[[  0.5  -4.1  -3.0  -5.8   7.0   2.6]
 [ 14.1  -3.1  -3.0   5.3   7.1  -4.1]
 [ 10.6  -0.7  -1.5  15.7 -16.4 -19.8]] Answer: 2.6

[[ 11.257  18.208  11.639  -0.048  -2.324  -0.721]
 [ -5.325   9.630  -6.869  -7.027 -13.999  -1.480]
 [ -8.511   3.418  10.330  13.205  -7.425  11.384]] Answer: -0.721

[[-2.38  0.17  1.96 -0.71 -0.08  1.53]
 [-1.55 -0.07  1.04  0.81 -0.56  0.93]
 [ 1.09  0.98 -1.92  2.01  0.18  0.46]] Answer: 1.53

[[-102.806   95.715 -194.947  115.508  -65.398 -188.930 -169.880]
 [  41.742  -85.949 -112.178  -50.732   84.436   21.016  134.015]
 [ 103.612 -105.682  -68.900    0.645 -186.093 -131.957   99.591]] Answer: -169.880

[[ 0.04 -0.08  0.02 -0.18  0.10]
 [-0.01 -0.06  0.06 -0.11  0.14]
 [-0.01 -0.05  0.05 -0.11  0.14]] Answer: 0.10

[[  33.50   66.78   62.29   13.33   19.32]
 [ -50.46  218.47   99.39  -12.47 -155.56]
 [  24.64  100.87  100.33  -23.98  -10.51]] Answer: 19.32
---
-215,47,-472,-184,128 out -472

-300,306,332,-218,-291,122
-565,593,510,536,567,-423
-271,184,269,-255,-257,234
out -565

559,-519,-141,-286,267,169
68,43,-52,-218,91,150
out -519

-194,-358,593,-57
-194,-457,84,-350
out -457

-234,-356,555,-486 out -486

-202,-436,-652,-21 out -652

-107,228,-318,351,-535,-251,205
-115,214,86,597,-427,173,-89
-71,138,293,542,-247,327,-224
out -535

93,9,413,75,508 out 9

-490,66,314,88,-26 out -490

-307,423,-82,-657,-358 out -657
---
[61, 202, 135, 243]: 61
[368, 623, 763, -653, 16, -223]: 368
[58, 197, 212, 73, 215, 201]: 58
[648, 512, 712, 774, 113]: 648
[92, 21, 68, 95, 63, 38]: 92
[55, 7, 82, 93, 19]: 55
---
0.16,-0.19,-0.03,-0.01
-0.03,-0.01,0.04,-0.03
0.15,0.13,-0.02,-0.05
⇒ -0.02

1.2,-0.7,1.0,-1.3,0.1
-0.9,1.6,0.0,-2.0,-0.5
⇒ 0.0

0.01,-0.17,0.08,-0.02
-0.14,0.11,0.09,-0.08
-0.10,0.15,0.06,-0.02
⇒ 0.06

-0.21,-0.11,0.00,0.11
-0.16,-0.15,-0.08,-0.01
⇒ -0.08

182.0,-179.1,-109.9,4.9,-46.6,-56.7 ⇒ -109.9

1.122,-1.002,-0.274,0.048,-0.036,-1.242 ⇒ -0.274

1.3,1.6,-1.0,-1.1,-0.4 ⇒ -1.0

-1.5,-2.2,1.2,-0.8,0.0,-1.5
1.0,-1.1,0.8,1.3,0.0,0.2
⇒ 0.8

119.7,-62.5,152.6,22.5,205.9,-204.2
10.1,55.4,-20.8,22.5,9.6,57.6
47.1,11.6,71.3,22.5,51.7,19.2
⇒ 71.3
---
Q: [ 302 -500 -266  -64 -103]
A: 302, -103

Q: [   3   36   59 -124  655   79]
A: 3, 79

Q: [ 267  402 -487   64]
A: 267, 64

Q:
[[-178 -463 -345  325]
 [-235 -431  254  615]]
A: -178, 615

Q: [ 344  -61 -487  145  529    2 -524]
A: 344, -524

Q:
[[ -72   84   37  461  343 -150   32]
 [ -97  656  116   91  312 -375  -14]]
A: -72, -14

Q: [ 291  168 -370 -519  234]
A: 291, 234

Q: [443 572 180  15]
A: 443, 15

Q: [-552 -335  158   -3  -12]
A: -552, -12

Q: [ -43 -121  248   -4  658 -474  -45]
A: -43, -45
---
[[-528 -132 -178  234]
 [-106 -114   60  -30]
 [ -79  -95   94  -45]]
-178

[[-95 187  43 357 169  99]
 [133 218 196 157  24 224]
 [ 35 416 411 540 271 430]]
43

[[ 140 -232  -95 -449 -210 -145]
 [-109  248  199   94  150   98]
 [   9  -53  212 -587  190  266]]
-95

[[-274  322 -419  472]
 [ -50   48 -127   56]
 [-386  364 -644  565]]
-419

[[-422  265 -507  421   87]
 [-264 -200  629 -180  -80]
 [-402 -519  382 -121  235]]
-507

[[ 368  132 -178  471   80]
 [-112   77  259  -82   92]
 [-312  -34 -111  287  566]]
-178
